Here is a tiny trained network, its code and every weight. The questions are about switching its units off for an input and a target symbol, where a switched-off unit gives its printed mean instead of its output.

import numpy as np


def w(rows, s, z=0):
    codes = np.array(rows[::2]) - 128.0
    scale = np.full(codes.shape[1], s)
    scale[-1] = z or s
    return codes * scale


def norm(h):
    return h / np.sqrt((h * h).mean(-1, keepdims=True) + 1e-5)


def f(y):
    return np.maximum(y, 0)


def softmax(a):
    e = np.exp(a - a.max(-1, keepdims=True))
    return e / e.sum(-1, keepdims=True)


def log_softmax(a):
    a = a - a.max(-1, keepdims=True)
    return a - np.log(np.exp(a).sum(-1, keepdims=True))


def net(x, mask):
    ids = ['αβγδεζηλμξστψω'.index(c) for c in x.split()]
    T = len(ids)
    res = E[ids] + P[:T]
    q, k, v = (norm(res) @ M[0].T for M in (Q, K, V))
    z = softmax(np.where(np.tri(T) > 0, q @ k.T / 2**0.5, -1e9)) @ v
    res = res + np.where(mask[0], z, O[0][:, -1]) @ O[0][:, :-1]
    y = f(norm(res) @ A[0][:, :-1].T + A[0][:, -1])
    res = res + np.where(mask[1:17], y, B[0][:, -1]) @ B[0][:, :-1]
    return log_softmax(norm(res)[-1] @ U[:, :-1].T + U[:, -1])


Q, K, V, O, A, B = {}, {}, {}, {}, {}, {}
E = w([
[14,184,111,56,214,134,155,224,104,81],'α',
[144,120,13,88,62,187,69,83,156,34],'β',
[179,106,173,104,38,167,161,102,170,61],'γ',
[50,161,120,60,69,129,175,100,9,234],'δ',
[106,104,191,158,102,171,157,161,213,183],'ε',
[136,86,64,71,158,85,163,222,222,201],'ζ',
[233,83,112,156,126,94,126,72,128,183],'η',
[109,106,211,125,97,190,141,147,190,172],'λ',
[119,196,45,44,102,204,225,167,163,140],'μ',
[131,53,97,165,95,42,103,99,180,56],'ξ',
[186,76,153,171,102,149,128,43,101,127],'σ',
[156,33,166,97,201,69,60,67,160,132],'τ',
[145,134,153,224,88,126,106,175,59,117],'ψ',
[73,92,179,204,142,109,79,72,113,106],'ω',
],0.012)
P = w([
[34,2,50,91,59,129,174,118,50,174],'0',
[51,54,70,82,66,154,177,117,73,150],'1',
[70,85,71,98,81,136,184,98,96,154],'2',
[90,98,74,114,85,122,182,92,122,155],'3',
[107,114,82,120,89,123,175,89,133,150],'4',
[117,125,92,126,95,117,166,94,145,143],'5',
[130,139,99,130,92,114,160,95,156,134],'6',
[142,149,111,138,97,114,150,101,165,122],'7',
[159,165,121,141,98,112,144,101,179,116],'8',
[173,176,134,142,104,116,135,103,185,102],'9',
[197,184,143,145,111,118,126,107,195,81],'10',
[214,197,152,153,118,110,121,110,215,74],'11',
[224,209,166,156,119,113,102,113,222,59],'12',
],0.0066)
Q[0] = w([
[138,43,134,149,162,37,92,15,86,129],'head 1',
[204,55,189,163,52,142,133,35,254,152],'head 1',
],0.0094)
K[0] = w([
[156,109,254,254,113,134,45,94,67,115],'head 1',
[219,211,159,146,183,100,46,133,229,15],'head 1',
],0.0073)
V[0] = w([
[119,221,65,254,55,148,236,207,26,133],'head 1',
[32,156,182,231,164,54,112,94,77,39],'head 1',
],0.005)
O[0] = w([
[225,133,108,212,51,145,153,164,41,52,43],'head 1',
[86,147,67,253,211,220,159,63,61,169,2],'head 1',
],0.0061,0.003)
A[0] = w([
[187,123,105,42,74,168,127,110,153,48,130],'neuron 1',
[182,171,142,249,68,100,94,146,38,77,48],'neuron 2',
[47,94,184,121,229,129,70,76,155,199,87],'neuron 3',
[138,70,151,91,157,80,140,184,162,142,3],'neuron 4',
[156,67,195,197,120,79,158,158,110,123,106],'neuron 5',
[61,214,165,137,196,232,155,178,167,183,68],'neuron 6',
[121,115,180,153,85,119,117,197,122,160,141],'neuron 7',
[209,114,132,118,48,88,177,50,122,76,65],'neuron 8',
[57,118,116,83,203,47,107,180,124,140,157],'neuron 9',
[94,181,62,212,223,214,182,95,73,195,32],'neuron 10',
[182,160,155,56,139,149,139,66,89,217,122],'neuron 11',
[208,247,134,204,67,110,90,140,20,104,107],'neuron 12',
[121,122,160,137,140,217,206,127,166,222,50],'neuron 13',
[164,75,52,110,207,147,80,115,121,143,83],'neuron 14',
[102,97,155,171,55,143,166,118,162,43,51],'neuron 15',
[45,170,153,64,255,75,116,191,64,48,127],'neuron 16',
],0.0081,0.0062)
B[0] = w([
[105,151,95,195,179,145,95,114,117,194,255],'neuron 1',
[194,73,147,160,52,146,71,213,74,179,166],'neuron 2',
[134,77,90,107,36,233,127,112,100,193,206],'neuron 3',
[185,134,111,191,87,50,92,178,110,208,165],'neuron 4',
[157,205,134,114,121,204,113,158,51,86,159],'neuron 5',
[66,254,65,119,127,72,148,178,89,79,159],'neuron 6',
[155,106,100,134,172,111,166,63,128,126,179],'neuron 7',
[140,209,129,118,169,158,150,150,207,156,214],'neuron 8',
[183,152,167,93,217,161,114,172,169,52,217],'neuron 9',
[95,158,132,187,254,78,201,123,151,212,167],'neuron 10',
[93,100,168,106,115,96,139,95,107,24,172],'neuron 11',
[120,6,178,78,66,43,80,126,83,115,179],'neuron 12',
[90,105,103,156,134,130,43,184,75,100,159],'neuron 13',
[138,144,149,205,93,56,147,219,138,42,156],'neuron 14',
[167,188,207,127,153,160,152,79,111,39,174],'neuron 15',
[123,112,101,101,241,211,69,218,116,86,195],'neuron 16',
],0.0092,0.0075)
U = w([
[74,172,3,146,75,139,22,104,109,124,117],'α',
[126,60,109,201,196,137,204,113,114,193,158],'β',
[135,29,138,75,112,244,110,87,177,195,191],'γ',
[141,142,121,109,135,139,125,117,112,144,42],'δ',
[248,78,100,212,75,207,118,172,79,135,87],'ε',
[81,198,157,107,212,126,111,218,61,35,129],'ζ',
[183,140,113,93,153,112,123,80,112,159,75],'η',
[60,193,96,39,24,199,183,225,166,229,52],'λ',
[178,134,114,98,158,99,137,90,129,133,47],'μ',
[89,152,109,28,119,73,191,58,78,112,252],'ξ',
[184,88,137,118,171,9,116,149,226,223,122],'σ',
[197,167,234,110,152,193,237,60,155,81,137],'τ',
[135,77,82,167,111,90,165,92,200,2,124],'ψ',
[56,163,186,179,88,101,86,197,175,140,28],'ω',
],0.0087,0.0037)

Each question gives the input, a string of symbols that net reads in full, and the target symbol t.
The units are the heads (2 rows each of Q, K, V and O) and the neurons (one row each of A and B). Each row of codes is followed by its name. A weight is (code - 128) times the scale printed after its matrix; where a second scale follows, it is the last column's (O, A, B and U).
mask holds one flag per unit, heads first, then neurons. A switched-off unit (its flag False) gives its mean, the last column of its rows in O or B, instead of its output. The means were averaged over made-up inputs and are rounded, as every weight is.
A unit's drop is (log p(t) with every unit on - log p(t) with that unit switched off) / (log p(t) with every unit on - log p(t) with every unit switched off).
The circuit of an input: a set's keep is (log p(t) with only the set's units on - log p(t) with every unit switched off) / (log p(t) with every unit on - log p(t) with every unit switched off). Starting from the 12 units with the biggest drops (on a tie, the unit counted first), units are removed one at a time, each time the one whose removal leaves the highest keep (on an exact tie, the one counted first), for as long as the keep stays at least 0.8.
units of the circuit, in order: the units of the circuit, biggest drop first
most important unit: the unit with the biggest drop
k most important neurons: the k neurons with the biggest drops, biggest first
drop when u is switched off: that unit's drop, to one decimal
input ω τ σ, target β: units of the circuit, in order : head 1
input ξ η ζ ε γ γ σ α λ, target ζ: units of the circuit, in order : neuron 13; neuron 6
input α ψ α ζ α τ σ τ ω γ η, target β: units of the circuit, in order : head 1; neuron 10
input ω η δ η γ δ ε τ ω τ, target β: 2 most important neurons : neuron 10; neuron 3
input ε ξ λ, target α: 3 most important neurons : neuron 13; neuron 6; neuron 3
input α γ τ α α δ δ β λ, target ω: 2 most important neurons : neuron 13; neuron 9
input α α α τ ζ ε, target σ: units of the circuit, in order : head 1; neuron 7; neuron 4
input δ τ γ α τ ξ α ψ ε ξ η ε, target α: units of the circuit, in order : head 1; neuron 13; neuron 6; neuron 3
input α τ μ ψ ω τ ζ ζ τ ψ β ψ λ, target ω: 4 most important neurons : neuron 6; neuron 9; neuron 13; neuron 8
input μ ψ δ ζ σ ξ τ ε, target λ: 4 most important neurons : neuron 3; neuron 6; neuron 1; neuron 16
input ζ μ ε, target τ: 2 most important neurons : neuron 15; neuron 7
input β λ ξ α ω λ ψ τ σ σ λ ψ η, target ε: 2 most important neurons : neuron 2; neuron 5
input ξ γ β ζ α ε α ζ τ ε, target λ: units of the circuit, in order : head 1; neuron 6; neuron 3
input β τ ψ τ γ λ η ξ ε, target α: most important unit : neuron 13
input ζ α δ ε, target ζ: 2 most important neurons : neuron 13; neuron 3
input ξ γ ξ ω δ ξ α τ δ ω λ, target λ: 3 most important neurons : neuron 3; neuron 6; neuron 1
input ψ ξ ζ η α ψ β ε, target ω: 2 most important neurons : neuron 13; neuron 9
input β τ μ λ, target τ: 3 most important neurons : neuron 15; neuron 7; neuron 3
input ψ ψ ψ ε α ε, target ζ: 2 most important neurons : neuron 13; neuron 6
input ε μ β ζ σ α α γ ζ λ σ, target τ: 2 most important neurons : neuron 8; neuron 11
input λ η ε τ α δ ψ ξ, target ε: units of the circuit, in order : head 1
input η η ε, target ε: drop when neuron 8 is switched off : 0.6
input ε ξ β σ α ε τ, target γ: drop when head 1 is switched off : 0.4
input ψ β α τ μ δ μ ψ λ, target τ: drop when neuron 11 is switched off : 0.0
input μ β ζ τ σ, target γ: drop when neuron 3 is switched off : 0.6
